Here is a tiny trained network, its code and every weight. The questions are about switching its units off for an input and a target symbol, where a switched-off unit gives its printed mean instead of its output.

import numpy as np


def w(rows, s, z=0):
    codes = np.array(rows[::2]) - 128.0
    scale = np.full(codes.shape[1], s)
    scale[-1] = z or s
    return codes * scale


def norm(h):
    return h / np.sqrt((h * h).mean(-1, keepdims=True) + 1e-5)


def f(y):
    return y / 2 * (1 + np.tanh(0.7978845608 * (y + 0.044715 * y**3)))


def softmax(a):
    e = np.exp(a - a.max(-1, keepdims=True))
    return e / e.sum(-1, keepdims=True)


def log_softmax(a):
    a = a - a.max(-1, keepdims=True)
    return a - np.log(np.exp(a).sum(-1, keepdims=True))


def net(x, mask):
    ids = ['ΛΩαβγδεζημξπστψ'.index(c) for c in x.split()]
    T = len(ids)
    res = E[ids] + P[:T]
    u = 0
    for l in range(2):
        q, k, v = (norm(res) @ M[l].T for M in (Q, K, V))
        z = softmax(np.where(np.tri(T) > 0, q @ k.T / 2**0.5, -1e9)) @ v
        res = res + np.where(mask[u], z, O[l][:, -1]) @ O[l][:, :-1]
        u += 1
        y = f(norm(res) @ A[l][:, :-1].T + A[l][:, -1])
        res = res + np.where(mask[u : u + 16], y, B[l][:, -1]) @ B[l][:, :-1]
        u += 16
    return log_softmax(norm(res)[-1] @ U[:, :-1].T + U[:, -1])


Q, K, V, O, A, B = {}, {}, {}, {}, {}, {}
E = w([
[68,149,76,91,115],'Λ',
[54,131,64,92,108],'Ω',
[32,100,61,108,90],'α',
[177,176,202,45,133],'β',
[111,114,41,132,63],'γ',
[82,157,175,198,37],'δ',
[172,141,188,19,162],'ε',
[106,109,84,74,145],'ζ',
[55,144,81,99,118],'η',
[4,62,87,129,111],'μ',
[177,68,112,69,124],'ξ',
[152,199,45,107,119],'π',
[169,177,124,225,102],'σ',
[199,202,77,123,138],'τ',
[88,146,191,116,121],'ψ',
],0.017)
P = w([
[114,41,111,50,30],'0',
[109,60,114,68,61],'1',
[103,77,127,78,103],'2',
[104,89,128,111,117],'3',
[109,98,122,134,132],'4',
[111,106,130,163,147],'5',
[114,113,124,186,167],'6',
[120,104,112,208,199],'7',
[134,108,106,230,197],'8',
[141,106,104,255,190],'9',
],0.0065)
Q[0] = w([
[140,218,194,180,140],'L0H1',
[93,168,1,154,93],'L0H1',
],0.0093)
K[0] = w([
[82,195,83,54,70],'L0H1',
[144,150,48,150,254],'L0H1',
],0.0073)
V[0] = w([
[205,1,238,80,80],'L0H1',
[111,126,227,120,152],'L0H1',
],0.0036)
O[0] = w([
[234,186,251,91,94,10],'L0H1',
[1,102,104,205,253,7],'L0H1',
],0.0061,0.0021)
A[0] = w([
[181,204,133,89,75,84],'L0N1',
[57,116,63,154,98,141],'L0N2',
[244,196,77,133,135,88],'L0N3',
[144,114,56,130,194,166],'L0N4',
[90,118,70,59,193,146],'L0N5',
[123,246,105,120,77,194],'L0N6',
[162,208,114,170,148,138],'L0N7',
[89,122,224,163,71,75],'L0N8',
[193,44,166,39,140,148],'L0N9',
[78,38,155,148,91,172],'L0N10',
[171,196,144,123,104,58],'L0N11',
[151,165,53,136,52,59],'L0N12',
[191,85,141,200,4,185],'L0N13',
[77,254,76,125,93,131],'L0N14',
[221,88,144,250,169,4],'L0N15',
[165,37,244,123,150,240],'L0N16',
],0.0073,0.0029)
B[0] = w([
[165,116,138,145,158,129],'L0N1',
[164,120,204,177,122,254],'L0N2',
[149,112,103,71,164,144],'L0N3',
[125,137,125,113,64,161],'L0N4',
[94,132,186,199,87,198],'L0N5',
[109,3,104,107,119,162],'L0N6',
[117,65,89,122,156,130],'L0N7',
[97,133,64,95,155,128],'L0N8',
[195,208,116,190,150,140],'L0N9',
[187,155,108,133,143,205],'L0N10',
[138,104,143,169,186,120],'L0N11',
[65,119,139,152,136,164],'L0N12',
[59,103,155,73,174,158],'L0N13',
[100,92,128,153,111,182],'L0N14',
[57,85,186,107,231,131],'L0N15',
[150,187,28,138,150,141],'L0N16',
],0.0061,0.0075)
Q[1] = w([
[254,183,218,73,142],'L1H1',
[155,178,150,55,175],'L1H1',
],0.0096)
K[1] = w([
[136,30,213,3,56],'L1H1',
[121,196,251,4,68],'L1H1',
],0.006)
V[1] = w([
[171,39,169,229,138],'L1H1',
[158,191,184,196,2],'L1H1',
],0.008)
O[1] = w([
[129,78,196,11,65,252],'L1H1',
[138,86,133,198,32,50],'L1H1',
],0.013,0.0016)
A[1] = w([
[86,192,110,105,63,163],'L1N1',
[86,63,83,162,106,160],'L1N2',
[197,99,144,173,72,252],'L1N3',
[106,194,72,210,161,95],'L1N4',
[106,146,88,224,113,133],'L1N5',
[103,133,135,134,129,65],'L1N6',
[158,56,147,70,117,47],'L1N7',
[45,140,142,109,117,165],'L1N8',
[103,164,132,2,152,100],'L1N9',
[91,127,116,95,222,225],'L1N10',
[126,80,148,49,80,115],'L1N11',
[50,198,122,134,160,153],'L1N12',
[183,177,203,128,194,248],'L1N13',
[176,110,128,173,86,124],'L1N14',
[106,73,223,178,144,104],'L1N15',
[157,90,43,149,159,102],'L1N16',
],0.011,0.0028)
B[1] = w([
[163,85,157,153,174,175],'L1N1',
[178,177,137,67,137,254],'L1N2',
[143,151,159,147,236,163],'L1N3',
[90,197,175,101,113,144],'L1N4',
[132,118,169,131,129,175],'L1N5',
[153,134,95,116,89,131],'L1N6',
[142,160,130,169,84,147],'L1N7',
[197,139,84,130,165,215],'L1N8',
[145,30,165,152,232,155],'L1N9',
[124,95,112,243,145,163],'L1N10',
[68,197,174,126,208,195],'L1N11',
[143,101,69,97,127,147],'L1N12',
[3,150,91,24,81,149],'L1N13',
[134,104,141,166,197,140],'L1N14',
[150,232,115,64,98,170],'L1N15',
[118,161,177,101,104,144],'L1N16',
],0.0067,0.0099)
U = w([
[146,104,141,167,118,83],'Λ',
[129,85,108,176,71,216],'Ω',
[81,61,130,144,72,131],'α',
[143,155,139,151,134,34],'β',
[188,61,152,121,100,195],'γ',
[122,122,152,160,110,64],'δ',
[152,157,146,151,139,120],'ε',
[164,138,176,178,172,1],'ζ',
[117,113,148,169,103,172],'η',
[89,142,192,61,92,120],'μ',
[246,147,155,119,149,119],'ξ',
[144,131,21,102,89,109],'π',
[100,86,173,123,224,167],'σ',
[169,82,68,159,193,156],'τ',
[53,172,93,211,159,135],'ψ',
],0.014,0.0029)

Each question gives the input, a string of symbols that net reads in full, and the target symbol t.
The units are the heads (2 rows each of Q, K, V and O) and the neurons (one row each of A and B). Each row of codes is followed by its name. A weight is (code - 128) times the scale printed after its matrix; where a second scale follows, it is the last column's (O, A, B and U).
mask holds one flag per unit, layer by layer, with each layer's heads first. A switched-off unit (its flag False) gives its mean, the last column of its rows in O or B, instead of its output. The means were averaged over made-up inputs and are rounded, as every weight is.
A unit's drop is (log p(t) with every unit on - log p(t) with that unit switched off) / (log p(t) with every unit on - log p(t) with every unit switched off).
The circuit of an input: a set's keep is (log p(t) with only the set's units on - log p(t) with every unit switched off) / (log p(t) with every unit on - log p(t) with every unit switched off). Starting from the 12 units with the biggest drops (on a tie, the unit counted first), units are removed one at a time, each time the one whose removal leaves the highest keep (on an exact tie, the one counted first), for as long as the keep stays at least 0.8.
units of the circuit, in order: the units of the circuit, biggest drop first
top k neurons: the k neurons with the biggest drops, biggest first
k most important neurons of layer l: the k neurons of layer l with the biggest drops, biggest first
input μ μ α μ Λ Λ α Ω μ Ω, target μ: units of the circuit, in order	L1H1, L0N2, L0N16
input μ π μ ε τ μ γ ξ σ Λ, target σ: top 4 neurons	L0N15, L0N13, L1N9, L0N2
input μ μ μ β μ α β, target μ: units of the circuit, in order	L1N13
input Λ μ γ μ π Λ Ω μ ζ τ, target τ: top 2 neurons	L0N3, L1N10
input α ψ μ ψ Ω β α σ α α, target σ: top 2 neurons	L0N15, L0N5
input δ σ Ω ψ γ, target ψ: top 3 neurons	L0N13, L0N8, L0N16
input ψ μ π δ Ω, target π: units of the circuit, in order	L0N6, L1N11, L1H1, L1N3
input μ σ Ω σ Λ μ η ε, target μ: top 3 neurons	L1N13, L0N9, L1N8
input α Ω σ Ω β τ Λ, target τ: top 2 neurons	L0N13, L0N3
input ψ μ α π β Ω, target π: 4 most important neurons of layer 0	L0N6, L0N14, L0N12, L0N1
input π α η, target π: 2 most important neurons of layer 0	L0N6, L0N9
input σ μ π α, target π: top 4 neurons	L0N13, L1N3, L1N9, L0N6
input γ α Λ Ω δ δ μ Ω δ, target μ: 2 most important neurons of layer 0	L0N13, L0N8
input μ Ω σ Λ Ω μ α, target μ: top neuron	L0N13
input μ π μ μ γ, target μ: top 4 neurons	L0N13, L0N6, L1N9, L1N11
input μ Λ α γ π Λ π Λ, target π: 2 most important neurons of layer 0	L0N6, L0N14
input μ ψ Ω Λ α Ω π μ, target π: top 2 neurons	L0N6, L1N11
input σ μ α, target σ: 2 most important neurons of layer 1	L1N11, L1N9
input μ Ω γ, target μ: 4 most important neurons of layer 0	L0N13, L0N16, L0N12, L0N4
input μ μ μ π ψ α, target ψ: units of the circuit, in order	L1H1
input β α μ μ ε β σ π, target σ: top 3 neurons	L0N6, L1N9, L0N3
input Ω Ω ψ μ γ π π α σ Ω, target σ: 2 most important neurons of layer 0	L0N15, L0N13
input μ π α ψ π η μ μ Ω, target μ: top 2 neurons	L1N10, L0N2
input μ σ α Ω ξ Ω, target ξ: 4 most important neurons of layer 0	L0N13, L0N2, L0N9, L0N16
